Here is a tiny trained network, its code and every weight. The questions are about switching its units off for an input and a class, where a switched-off unit gives its printed mean instead of its output.

import numpy as np


def w(rows, s, z=0):
    codes = np.array(rows[::2]) - 128.0
    scale = np.full(codes.shape[1], s)
    scale[-1] = z or s
    return codes * scale


def f(y):
    return y / 2 * (1 + np.tanh(0.7978845608 * (y + 0.044715 * y**3)))


def log_softmax(a):
    a = a - a.max(-1, keepdims=True)
    return a - np.log(np.exp(a).sum(-1, keepdims=True))


def net(x, mask):
    res = np.array(x, float).reshape(1, 2) / 4 @ E
    y = f(res @ A[0][:, :-1].T + A[0][:, -1])
    res = res + np.where(mask, y, B[0][:, -1]) @ B[0][:, :-1]
    return log_softmax(res[-1] @ U[:, :-1].T + U[:, -1])


A, B = {}, {}
E = w([
[187,254,48,141,56,24,94,183,89,160],'x0',
[213,135,91,58,116,145,169,70,99,58],'x1',
],0.016)
A[0] = w([
[119,145,84,165,78,93,11,206,116,168,87],'neuron 0',
[188,215,121,121,84,61,68,187,85,150,165],'neuron 1',
[155,188,91,133,74,116,161,137,66,133,59],'neuron 2',
[86,38,213,127,216,227,132,137,171,177,226],'neuron 3',
[199,161,89,41,121,153,170,85,73,84,254],'neuron 4',
[141,169,113,191,108,86,11,234,116,218,198],'neuron 5',
],0.012,0.0063)
B[0] = w([
[77,208,180,127,49,27,40,165,69,100,205],'neuron 0',
[100,118,130,82,172,6,119,159,127,212,230],'neuron 1',
[188,134,145,172,117,27,143,113,215,181,179],'neuron 2',
[94,33,223,128,183,207,83,157,248,119,255],'neuron 3',
[144,67,28,110,120,177,180,26,76,107,208],'neuron 4',
[84,163,184,98,74,145,57,247,76,103,238],'neuron 5',
],0.011,0.033)
U = w([
[130,78,147,44,143,191,145,94,168,88,160],'0',
[170,153,114,80,93,68,107,137,98,181,2],'1',
[66,177,199,126,127,156,95,225,154,154,198],'2',
[83,89,217,135,193,160,88,165,255,154,123],'3',
[112,156,145,77,87,61,46,210,68,177,154],'4',
[171,128,82,116,84,193,205,88,58,52,147],'5',
[148,152,179,153,119,89,121,73,172,168,76],'6',
[202,135,67,88,149,90,194,89,95,180,123],'7',
],0.011,0.0074)

Each question gives the input, the list of numbers given to net, and the class t.
The units are the neurons (one row each of A and B). Each row of codes is followed by its name. A weight is (code - 128) times the scale printed after its matrix; where a second scale follows, it is the last column's (A, B and U).
mask holds one flag per neuron, in row order. A switched-off neuron (its flag False) gives its mean, the last column of its row in B, instead of its output. The means were averaged over made-up inputs and are rounded, as every weight is.
A unit's drop is (log p(t) with every unit on - log p(t) with that unit switched off) / (log p(t) with every unit on - log p(t) with every unit switched off).
The circuit of an input: a set's keep is (log p(t) with only the set's units on - log p(t) with every unit switched off) / (log p(t) with every unit on - log p(t) with every unit switched off). Starting from all 6 units, units are removed one at a time, each time the one whose removal leaves the highest keep (on an exact tie, the one counted first), for as long as the keep stays at least 0.8.
units of the circuit, in order: the units of the circuit, biggest drop first
top k neurons: the k neurons with the biggest drops, biggest first
drop when u is switched off: that unit's drop, to one decimal
input [7,8], class 7: units of the circuit, in order => neuron 4
input [0,-2], class 2: units of the circuit, in order => neuron 3; neuron 1; neuron 4; neuron 0
input [1,7], class 7: units of the circuit, in order => neuron 5; neuron 3
input [-4,8], class 5: units of the circuit, in order => neuron 4; neuron 1
input [2,2], class 7: units of the circuit, in order => neuron 3; neuron 5; neuron 0
input [5,5], class 7: units of the circuit, in order => neuron 4; neuron 5
input [-1,-8], class 2: top 2 neurons => neuron 5; neuron 0
input [-7,6], class 0: top 2 neurons => neuron 4; neuron 1
input [7,6], class 1: top 2 neurons => neuron 4; neuron 2
input [1,-6], class 4: top 2 neurons => neuron 3; neuron 0
input [-1,3], class 5: drop when neuron 4 is switched off => 0.0
input [0,5], class 5: drop when neuron 1 is switched off => 0.2
input [-2,5], class 5: drop when neuron 3 is switched off => 0.2
input [-6,5], class 0: units of the circuit, in order => neuron 4
